Facts:
drepimor: σ grudra; τ d
nibetes: σ stokosan, pliflik, stobra, skuril, rustas; τ d
traflam: σ skiklur; τ b
flastok: σ stumu, gisa; τ a
groskun: τ a
migreplek: τ a
kapo: τ e
nivi: σ numok, rima; τ a
fenul: τ c
bruzor: σ rustas; τ e
kluki: σ magrar, lizoza; τ c
famase: σ fufluk, keke; τ e
draskun: σ vovi, vestok, poki; τ a
skuril: σ stumu, stobra; τ b
sidru: σ grati, mutin; τ c
bretreduk: σ magrar; τ c
sozik: σ vetrefla; τ a
gaplo: τ b
vovi: σ poki; τ a
lukim: σ vaklun, kapo, gamum; τ e
trisker: σ flaflom; τ a
tremak: σ flomom, famase, duson, trisker; τ a
liso: σ dagaklan; τ d
sapas: σ numok, bilu; τ c
flufe: σ grovigran, puzi; τ e
vestok: σ difas, zaklan; τ b
kiskik: σ nibetes, rifipa; τ a
broze: σ dranok, lukim; τ e
plava: σ zutror, guriba, dristur, flegra; τ a
beba: σ zaplur, grovigran, gruplor; τ a
pezur: τ b
grudra: σ dagaklan; τ a
stobegrim: σ vuzom; τ d
tadrum: σ nabradrel; τ b
zaplur: σ sidru; τ a
dagaklan: τ b
bilu: σ moku, diloker, skagos; τ a
vuzom: τ a
plovik: σ grati, stobegrim; τ e
pliflik: σ fesastik, kluki; τ a
pitis: σ gigune, stobra; τ a
mozaskek: σ grosalam; τ e
poki: σ stokosan; τ b
flomon: σ gruplor, kiskik; τ b
deskem: σ pezur; τ e
grosalam: σ momi, flava; τ c
bugavis: σ tomu, grogrol, rima; τ e
momi: σ magrar; τ a
posa: σ drepo; τ a
magrar: σ liso, grudra, rustas, dagaklan; τ d
bedra: σ gretabris, staki, posa; τ a
tisesim: σ vaklun, flastok; τ a
fluskis: σ bikil; τ a
flizol: σ bretriflim; τ a
vetrefla: σ fesel; τ a
tuflegrem: σ stumu; τ c
vufeklok: σ lizoza; τ b
kofe: σ moku, fesastik; τ a
grestas: σ skagas, lizoza; τ a
gigune: τ d
tomu: τ a
flustus: σ moku; τ a
flomom: σ pezur, drezator, lumo; τ d
piplok: τ d
rotil: τ b
vaklun: σ liso; τ b
fopek: σ grudra, dagaklan; τ a
lumo: σ grore; τ d
kubros: σ vovi; τ a
gronil: σ tadrum, traflam, skite, fesel; τ b
gamum: σ zutror; τ a
fesastik: σ dagaklan; τ a
groku: σ fufluk, vaklun; τ c
gifon: σ gronil; τ a
skite: σ rima; τ a
babur: σ flibalar, pladre; τ c
dristur: σ vufeklok; τ a
stumu: σ dagaklan; τ a
flaflom: σ numok, bretreduk, gaplo, pladre; τ a
keklas: σ grore, poki; τ c
gredrim: σ nivi; τ b
stokol: σ kofe; τ a
pladre: σ fesel; τ b
beteda: σ plovik; τ b
puzi: σ broze, fenul, traflam; τ a
drezator: σ tuflegrem; τ a
grefafi: σ fleskivil; τ c
mududrol: σ kofe, flomon, duson, bretreduk; τ d
lizoza: σ bretreduk, magrar; τ a
guriba: τ a
difas: σ rima; τ b
durige: σ posa; τ e
zoflas: σ bruzor, sapas; τ a
dovam: σ zutror, vufeklok; τ a
moku: σ bebros; τ a
mutin: σ flastok, lelon; τ a
vustokor: σ darum, bugavis, briflel; τ a
zilo: σ stokol; τ b
bikil: τ c
klola: σ flufe; τ d
rubakur: σ keke, vuzom; τ d
gulu: σ guriba; τ d
dozus: σ traflam; τ a
zutror: τ c
briflel: σ grore, pliflik, rotil, lizoza; τ d
bunogros: σ grovigran, migreplek; τ b
skagas: τ b
skagos: σ guriba; τ e
bovodu: σ numok; τ c
stobra: τ d
drisul: σ skiradrok; τ b
dranok: τ a
kedin: σ grefafi, keke, bugavis, tomu; τ c
nestul: σ stokol, bilu, keke, flava; τ a
gruplor: σ momi, tomu, dristur, dagaklan; τ a
skiklur: τ e
fastar: σ grefafi, guriba, zilo, sotra; τ c
dotrer: σ tadrum, zaklan, dozus; τ d
madram: σ fenul, tuflegrem, draskol; τ e
somar: σ tisesim; τ d
saros: σ sidru; τ a
fleskivil: σ bretriflim, stumu; τ b
trular: σ piplok; τ d
flava: σ bebros; τ e
rifipa: σ liso, dristur, dagaklan; τ c
dedra: σ piplok, groskun; τ a
drulefor: σ dotrer, draskol; τ b
numok: σ bebros, dagaklan; τ e
grati: σ flaflom, drepo, bikil; τ a
draskol: σ bretriflim, dedra; τ e
drepo: σ magrar; τ a
leklor: σ stumu, dedra, dagaklan; τ b
grovigran: σ vuzom, vustokor; τ c
kedol: σ lagrifla; τ a
gretabris: σ dranok; τ a
maplipe: σ momi, rustas; τ e
staki: σ moku, leklor; τ d
bebros: σ maplipe; τ c
skabrer: σ moku, bretriflim; τ b
deklor: σ fluskis, diloker, kluki, plava; τ a
trugar: σ tisesim, plegus; τ e
gruplem: σ nabradrel, flizol; τ d
lagrifla: σ magrar; τ c
zaklan: σ gretabris, trisker, groskun; τ e
bretriflim: σ leklor; τ a
kludustel: σ kofe; τ a
fufluk: σ bretriflim, maplipe; τ c
lelon: σ tomu, poki; τ a
duson: σ darum; τ c
darum: σ gisa, sidru; τ c
rima: σ stumu, piplok, magrar, rustas; τ d
plodemal: σ rima; τ b
rustas: σ liso; τ a
flonal: σ skagas, grogrol; τ d
flegra: σ momi, staki; τ a
sotra: σ dranok, gruplor, drepo, kluki; τ d
mazu: σ skufla; τ a
kirok: σ bretriflim; τ a
dududuk: σ kedol, dranok, gigune, bebros; τ b
dobenun: σ zoflas, bretriflim; τ a
diloker: σ dagaklan; τ a
floman: σ dedra; τ d
vogro: σ fesastik, bikil; τ b
fipivo: σ skagos; τ d
vadakom: σ fesel; τ a
grogrol: σ grudra, magrar, groskun; τ a
fesel: σ stokosan, lagrifla, bebros; τ a
stokosan: σ vaklun, rustas; τ c
teklan: σ vaklun, bebros; τ b
flibalar: σ draskun, flastok; τ b
skiradrok: σ piplok, bovodu; τ a
flobo: σ grestas; τ a
nabradrel: σ stokosan, lagrifla; τ a
trali: σ grati; τ a
grore: σ fesastik, vaklun; τ b
vebra: σ bretreduk; τ c
bibal: σ mozaskek, gaplo; τ c
vitran: σ tadrum, bugavis, kubros, dedra; τ a
gisa: τ b
plegus: τ b
skufla: σ moku, guriba, gisa; τ e
keke: σ stobra; τ a
rutel: σ duson, gigune, stumu; τ c
tetrun: σ fopek, magrar; τ c

Known rows:
[ -4   1  -6   7 -12   1  12  26  10   3  18  24  -6  20  14 -13  -8 -11
 -13  16  17  -5  23   3  -2  14  -1  -5   2  -6  11  26   2 -12  -5   0
  -6 -13   0 -10  10  -1 -14 -12   8  -3 -15  -8 -13   4]: zaplur
[ 15  -8 -11  -3 -21   6 -19   2  -6 -10  -8   8  13   5 -10  -1  26   3
  18 -16   0  23   7  18  20 -31  -6  -5   2  -4   5  20 -12   6  -5   4
 -12  -8   2  -7   1   8   4  -7 -13 -13  15  11  16   0]: kedin
[-13   8  -2  21  -1  -5  18  16   7   4   3  -1   1  -1   0   1 -17 -19
  -8   7  16  -6  27   7  -3  -1  -4  -5 -11 -10  -7  11  -2   3   1  -7
   0  -7  14  10  -3   4 -13   0   4   1 -14  -3  -7   1]: sozik
[-49  -3  19 -31  19   2 -10 -11  11  15  -4  25   0 -22 -26  -1  13  -4
   9  19  16  28 -57 -21 -22  -8  -7  17 -17  -7 -41 -58  48   5  48   8
  28  -1 -33  17  26  19  53  13   8   4  26 -23  29 -19]: skabrer
[-10   5 -16  21  11 -10  -9 -24  -3  14  -9 -11   7  10 -16 -19  17  20
  -4  14  -5   8  -1  -4  16  14  -1   0  -2  15  12 -13  -7   5  10   5
  -6  11  -3 -12  -3  -3   9 -12 -21 -20   1  -9  -9   9]: mozaskek
[  1   2   5  -2  14  -3   9 -16  -6   0 -19 -27 -29   5  -5   5  -4   4
   7 -10   2 -14  -5 -10  -4  -8   3   4  -5 -18   4  16   1  13  11  10
  -7   2 -10  30  23  12  22   4 -27   3   1  24 -10   5]: gruplem
[-86 -14  29 -15   7  16  -8 -23   6  24 -22  20 -13 -18 -22  -2  20 -43
  -6   7  68  39  -5 -27 -38 -14  10  17 -45 -53 -38 -56  65  49  28  18
  25 -20  -6  44 -11  24  41 -24   5  36  -7  35  10 -30]: flizol
[-16   4   0  11 -12  -4   8  -1  -2   1  13  -3 -13  -1   4   2  -9  -6
  -7   1  24  -5  35   8 -11   3  -1  -4 -13 -13   7  11   5   2  -6  -5
  -8 -10  17  12 -12   7  -8 -15   8   0 -14   5 -10   5]: kubros
[  8 -38 -16 -10  -3   3 -19  58  26  40  21  48  17  44  47 -31  -8 -70
  11  -7  -5  -2 -19 -26 -12  18 -39 -36  29 -27  11  21 -36 -17 -18   3
  35 -15 -30 -41  26  -6  -4 -12   0  66 -42 -23 -35   3]: flastok
[  2 -14   4  -9   6  -6  -3   5  11  11  30  17 -14   5  10  -6   8   6
  32 -13 -30   7   2   4  -7 -14 -11 -16  13   9  14   9  -3 -29  20  -6
  14   3 -14   6  22   4  16   0   5   7   1 -33 -15  23]: flibalar
[ -9  14  -5   1 -11   2   8  17   1  -5  14  15   7   5   2  -5 -13  -6
 -18  26  22  -9  -3   0  -9  22  -4   4  -8  -3  -1   2  12 -10  -6  -5
  -7  -8  -2 -10   3  -4  -2   6  15 -10  -8  -7   7 -11]: kludustel
[ 21  31 -16 -11  13   5 -19  23 -34 -11 -39 -35  81 -37 -52  18 -24 -14
  -3   5   1 -16 -44   0  -1 -23 -37   0 -13 -13 -47 -40 -23  -2  16 -28
   2  -2  -2   6  24 -10  21  65 -29 -30   9 -27  38 -41]: bebros
[ -1   0 -13  -6  27   1 -38 -50 -33   6 -15 -31  42 -16 -18 -25  -2  19
   6  -9 -18   3 -26 -20 -42  16  -4  -9 -24   4  14 -60 -10  -5  -2 -27
  -3  14   0   4 -27 -39  14   7 -22   3  -6   9  -7  -7]: maplipe
[ 15   5   5 -14   3  -2   3  -7  -3  -4 -10 -11 -21  14  -4   1  -5  16
   0  11  -1 -18 -28 -10   4  14  -2   6   6  -3   9  22  -3  -1   4  10
 -14  -4 -24   6  32  10  23   5 -20  -7  11  12  -2   1]: fipivo
[ 11  -3  10 -13   3   5  12   3  -5   2   2  -3 -15 -17  14  38   4   5
 -29   3  24 -21  17 -11  27  15  16  17  28   8   1 -13  15  15 -35  24
 -12   4  22  -4 -55   9 -38  12  35   5 -15  -3   2  -1]: gruplor
[-17   6   2   1 -12   3   6  -2  -6  -4   7  -1   4 -11   1  -4 -10  -8
  -6   9  27  -4  10   1 -16  13  -5   1 -24  -6   0   0   8   2  -8  -5
  -4 -11   8   5 -11   1  -3  -7   8   4 -11   9   0  -9]: zoflas
[-12   9   2  10  -8   6   9  11   4  -2  11   8  -2   4   6  -7  -7  -9
 -12  12  17  -3  15   4  -6  10   5   0  -7  -7   1  10   8  -2  -7  -2
  -2  -5   9  -1  -4   1  -9  -6  13   0 -11   5  -3  -4]: flobo

Rows:
No name comes twice in this set of rows, the named rows included.
[ 48 -13  38 -38  62  30   7 -34 -21 -26 -46 -28 -26  -7  58  22 -20  24
 -40 -50 -90 -24 -34 -38 -21   1  79  14  49   6  -6 -50   0  24 -60  -9
   8  48   9 -11 -51 -79 -42  38  17  47  28  78 -11 -18]	magrar
[-41 -16  10 -32   3  26 -42 -24 -23  10 -35  10  16 -16 -39  -2  40 -17
   9 -15  35  51 -23 -16 -26 -46   6   9 -33 -47 -31 -51  37  31  26   4
   8 -14 -12  38   0  14  51   1 -22   8  13  31  30 -37]	fufluk
[ -5  50 -15  -8  16  -2   8  49  -9  -7 -16 -14  85 -31 -42   8 -62 -24
 -39  65  35 -46 -78 -11 -17  43 -48  11 -17   0 -58 -53  -5 -10  22 -27
   3  -6 -17 -19  43 -12  17  71   8 -31  -9 -56  41 -56]	moku
[ 22 -14   0 -73  19  14 -45 -46 -52   6  40  -8  -1 -28  -5  -2  10  53
  27 -38 -29 -15  -5 -20 -69  -7   4 -23  -8   4  52 -43   8 -64 -13 -34
 -21   4   1  39 -46 -32  13  39  29   4 -13 -23   2  13]	vaklun
[ 34 -29  22 -34  30  -6   5   5  -1  16  -1   1 -31 -36  14  68  24  25
  -4 -24 -13 -24  -8 -28  63 -12  11  17  78  30  -7 -38  11   6 -22  45
  10  23  13  -1 -51  35 -31  36  44  21  -5 -54  -3  16]	dagaklan
[ 33  -8 -28 -44  13  26 -65 -29 -74   3   3 -34  45 -11 -22 -18   7  15
  35 -60 -32  -5  20  -9 -73 -45 -10 -44 -27 -40  43 -13 -33 -49 -19 -59
 -20  -6  21  48 -31 -51  12  39 -18   3 -26  11  -3  -4]	stokosan
[ -9   9  21  22   9  11  28  -5  16 -26 -14   3  -8   0  39  -3 -23  -7
 -36  -7 -30   9  14  10  -9  11  50  15   4  11 -20 -17  11  30 -24 -11
  11  20  20 -19 -27 -39 -43 -11  22  14  21  52  -1 -14]	grogrol
[  0  11 -28  -3   7  -4 -18  18   6  17  -1  26  36  39 -21 -33   6  13
 -22  56   6  -4 -62 -22  14  45 -23   8  10  20   6 -23  -2 -17  20   2
  -3   2 -37 -49  40 -13  23  10 -23 -33   3 -40   3 -12]	skufla
[ 18 -12   0 -54   3  20 -34 -40 -50  -7  22 -20  20 -28  16  -4 -13  10
   7 -32  -7 -19   6 -21 -77  20   4 -20 -19 -13  42 -36  -7 -25 -51 -37
 -22  -2  20  22 -73 -47 -15  14  33  34 -35  18   1  -8]	rustas
[ 29 -51 -16 -16  -4  11 -41  50  19  35 -13  48  31  39  33 -16  26 -72
  31 -41 -25  27 -30 -18  22 -32 -38 -33  42 -30  -3  13 -50   5 -14  19
  43 -11 -35 -41  33   1   4  -8 -29  67 -18 -11 -19   1]	tuflegrem
[ -6  43  -9  72  53 -26  30  45 -16  12 -34 -72  50 -46 -30  18 -76 -53
  -6 -21 -12 -46  48  15  -8 -50 -37 -34 -24 -35 -52  -7 -47   4  28 -49
  31   8  42  54  20  -7 -18  56 -25  -3 -38 -36 -32  -8]	fesel
[ 11 -47  -4 -13  14  -5 -23  36  36  43  20  40   6  20  35 -17   6 -48
  49 -30 -46  15 -26 -16  -9 -16 -38 -41  36   1   8   4 -34 -27   8   4
  51   1 -36 -24  34   2  10  -8  -6  65 -16 -44 -33  26]	skuril
[  7 -14 -21 -12  16   0 -41 -56 -33  15  -1 -28  27  -5 -11 -26  12  20
  20 -21 -28   5  -9 -14 -44  17  -3 -17 -26   8  39 -40 -19 -13 -15 -22
 -12  10  -2  -1 -39 -40   9  -8 -21  11 -12  12 -11   8]	bruzor
[  3 -54  25 -38  31  -6 -12  13  26  41 -11  29 -18 -21  22  38  29 -31
  21 -33  -6  10 -37 -41  34 -18 -13   3  61   0 -22 -49   2  23  -5  50
  49   9 -24 -10 -18  37   1   8  24  72 -11 -43 -11   9]	leklor

The same nodes again, as new rows of numbers:
Known rows:
[ 16 -28  -5  -6  17  12 -12  26   7   9  -1  26  -2 -36]: flonal
[-21 -37 -10  -8 -12  -8  21 -28 -28  39  -4  -7  61 -12]: vuzom
[ 31 -25  11   2  26  -3  -8   9 -23  26  -1   4   7   1]: difas
[ 32  -1   1  14  15 -24   3 -13  -8  42  14 -12  20  19]: poki
[ -3 -33   1   1  12   4 -24 -13 -18 -24   6  16 -13  -9]: dobenun
[ 17 -19  18   6  15  -6 -20   1  14  -3  16  -8  19  -6]: bruzor
[ -9   8  -1   4   0  14  29 -16  21   3 -15  19   6   7]: gamum
[ 24  11  -1 -20  -4 -24  -7 -13 -20 -20  13   6   8  -6]: sozik
[ 19  13  22  -4  15  -7 -24 -10  -7  27   2  10  40  -4]: lagrifla
[ 16 -27  14  14  45  -3   0 -22   2  45 -28 -14  70  29]: dagaklan
[-18 -15  -3   4   8 -14 -11  -7  -1 -18  -4   4   1  -6]: kludustel
[ -7 -13   2  -3  19  -7 -19 -16 -10 -15  -2   1   3  -1]: zoflas
[  3 -22   8   4  16  12 -14 -25 -22   0  10   1   9   4]: flizol
[ 14 -22 -22  10   2 -18 -22   7   9  -3  21  18   3 -26]: nibetes
[ 21  10   1 -15   8 -25  -3 -24 -14  -8   6  -4  24   9]: fesel
[ 12   0  -1 -12  23 -15   1 -20 -11  32  33  -6   1  12]: vovi
[  9 -34  -8  23   1 -16 -16  -6  -9  12   6   8   8  -6]: skuril

Rows:
No name comes twice in this set of rows, the named rows included.
[ -9  -3   6  -7   8   7  11   8  27  -9 -16  32 -15  -9]	dovam
[ 16 -37  16 -21  33  25  -4 -11 -29  26   0   2   8   5]	dedra
[-23  -7   9  22   5 -14  -2   1 -22  35  11  -2  34  -4]	duson
[  6  11  18  13  22  -3 -21 -21 -22  10   1  -6  59   6]	bebros
[ 30   5  11 -25 -18  25  26 -21 -28   4   6  11  13  -6]	dozus
[  2   9  18   5   9 -14 -32   9 -17  -7  -3  16  29 -17]	grosalam
[ 19 -37  26   5  11  32  -6   1 -14   3  14 -21   9  -9]	draskol
[ -2 -35 -31  18 -32 -12 -11  19 -21  -9  11   3  21 -42]	rubakur
[-19   0  17  -2  19 -13   3   6 -14  46 -13   1  59  -6]	bikil
[ 10  -4  23  -1   7 -17  -5  11  -4 -18  -2  -7  38  -6]	mozaskek
[ 41  -3  -3  -8   1  24  11  12 -31  -4  17  17  11 -18]	dotrer
[ 24 -24  15  -5  21   0   4   8   6  44 -36   9  41   1]	skagas
[-10  24  22  17  13  22  25 -19  18  33 -15  13  46  11]	zutror

